Look-ups in named tables: a row name and a column name give one cell, copied from the table.

resapi =
,tupeza,koz
gef,-51344,-595
fop,-26866,9471
kuzada,-28207,-44649
gib,45393,51257
figubel,1682,21461
doli,-78295,-21283
bof,-26636,-77618
pemom,10021,-40007

koz of kuzada is -44649
tupeza of doli is -78295
tupeza of kuzada is -28207
tupeza of figubel is 1682
tupeza of gib is 45393
koz of pemom is -40007
koz of figubel is 21461
koz of gef is -595
koz of bof is -77618
koz of fop is 9471
tupeza of fop is -26866
koz of gib is 51257
koz of doli is -21283
tupeza of pemom is 10021
tupeza of bof is -26636
tupeza of gef is -51344

fumukug =
|  | bodok | bof | fupo | sobimav | nanobe | virel |
|---|---|---|---|---|---|---|
| fisine | -0.78 | -0.35 | 5.62 | -0.65 | -0.52 | 0.01 |
| fipo | -0.28 | -0.62 | -2.30 | -1.81 | 1.59 | -0.16 |
| rif | -0.13 | -0.69 | -5.44 | -2.15 | -1.33 | -0.48 |
| mab | -0.32 | -0.47 | -0.42 | -0.93 | 5.76 | 2.33 |
| fad | -0.45 | -0.57 | -0.47 | -1.19 | 1.23 | -0.66 |
| nutope | -0.82 | -0.34 | 6.98 | -0.98 | -0.05 | -0.19 |
| nediruf | -0.46 | -0.54 | -0.52 | -1.04 | 0.46 | -0.40 |
| fak | -0.73 | -0.50 | -0.52 | 0.33 | -7.72 | -2.31 |
| bufal | -0.26 | -0.21 | -0.18 | -0.21 | -1.09 | 6.25 |

bodok of fipo: -0.28
fupo of bufal: -0.18
virel of mab: 2.33
fupo of rif: -5.44
virel of fad: -0.66
sobimav of fad: -1.19
bof of rif: -0.69
bof of nutope: -0.34
nanobe of fisine: -0.52
fupo of fak: -0.52
nanobe of rif: -1.33
bof of fak: -0.50
virel of bufal: 6.25
nanobe of nutope: -0.05
bodok of fad: -0.45
virel of nediruf: -0.40
virel of rif: -0.48

Table von
         mif  pinalab  mup  bipize  birel
burula   0.4      0.4  0.4     0.8    0.6
kudibiz  0.4      0.7  0.4     0.4    0.7
golid    0.5      0.5  0.4     0.5    0.6
nos      0.4      0.5  0.4     0.5    0.5
gofoge   0.6      0.4  0.3     0.4    0.5
sabe     0.5      0.4  0.4     0.7    0.2
topok    0.5      0.6  0.5     0.5    0.6
ripa     0.4      0.5  0.7     0.6    0.5
dilem    0.6      0.5  0.5     0.7    0.3
guneg    0.6      0.5  0.4     0.5    0.4
riv      0.3      0.6  0.5     0.5    0.5
gim      0.5      0.3  0.3     0.6    0.5

sabe, birel -> 0.2
ripa, mif -> 0.4
golid, bipize -> 0.5
topok, bipize -> 0.5
gofoge, mif -> 0.6
dilem, birel -> 0.3
ripa, birel -> 0.5

Table silak
|  | bos | sitam | ramun | kofegal | rozifi | gobo | gup | nis | kime |
|---|---|---|---|---|---|---|---|---|---|
| povugo | 52204 | 34447 | -42379 | 32920 | 17414 | -33486 | 90060 | 3942 | -2105 |
| tida | 52204 | 54815 | -46262 | 32918 | 56261 | -76031 | 61849 | -4801 | -2105 |
| suzalu | 60598 | -14523 | -15771 | 32920 | 8039 | 56040 | -22507 | 26378 | -2105 |
| dadedes | 65050 | 33836 | -76772 | 28013 | 51402 | -60610 | 57280 | -9067 | -2105 |

What is the sitam of dadedes in silak?
33836
What is the ramun of povugo in silak?
-42379
What is the kofegal of povugo in silak?
32920
What is the bos of suzalu in silak?
60598
What is the kime of dadedes in silak?
-2105
What is the gobo of dadedes in silak?
-60610
What is the rozifi of dadedes in silak?
51402
What is the bos of tida in silak?
52204
What is the kime of suzalu in silak?
-2105
What is the kofegal of tida in silak?
32918
What is the bos of dadedes in silak?
65050
What is the sitam of povugo in silak?
34447
What is the nis of povugo in silak?
3942
What is the kofegal of dadedes in silak?
28013
What is the gup of dadedes in silak?
57280
What is the rozifi of povugo in silak?
17414
What is the bos of povugo in silak?
52204

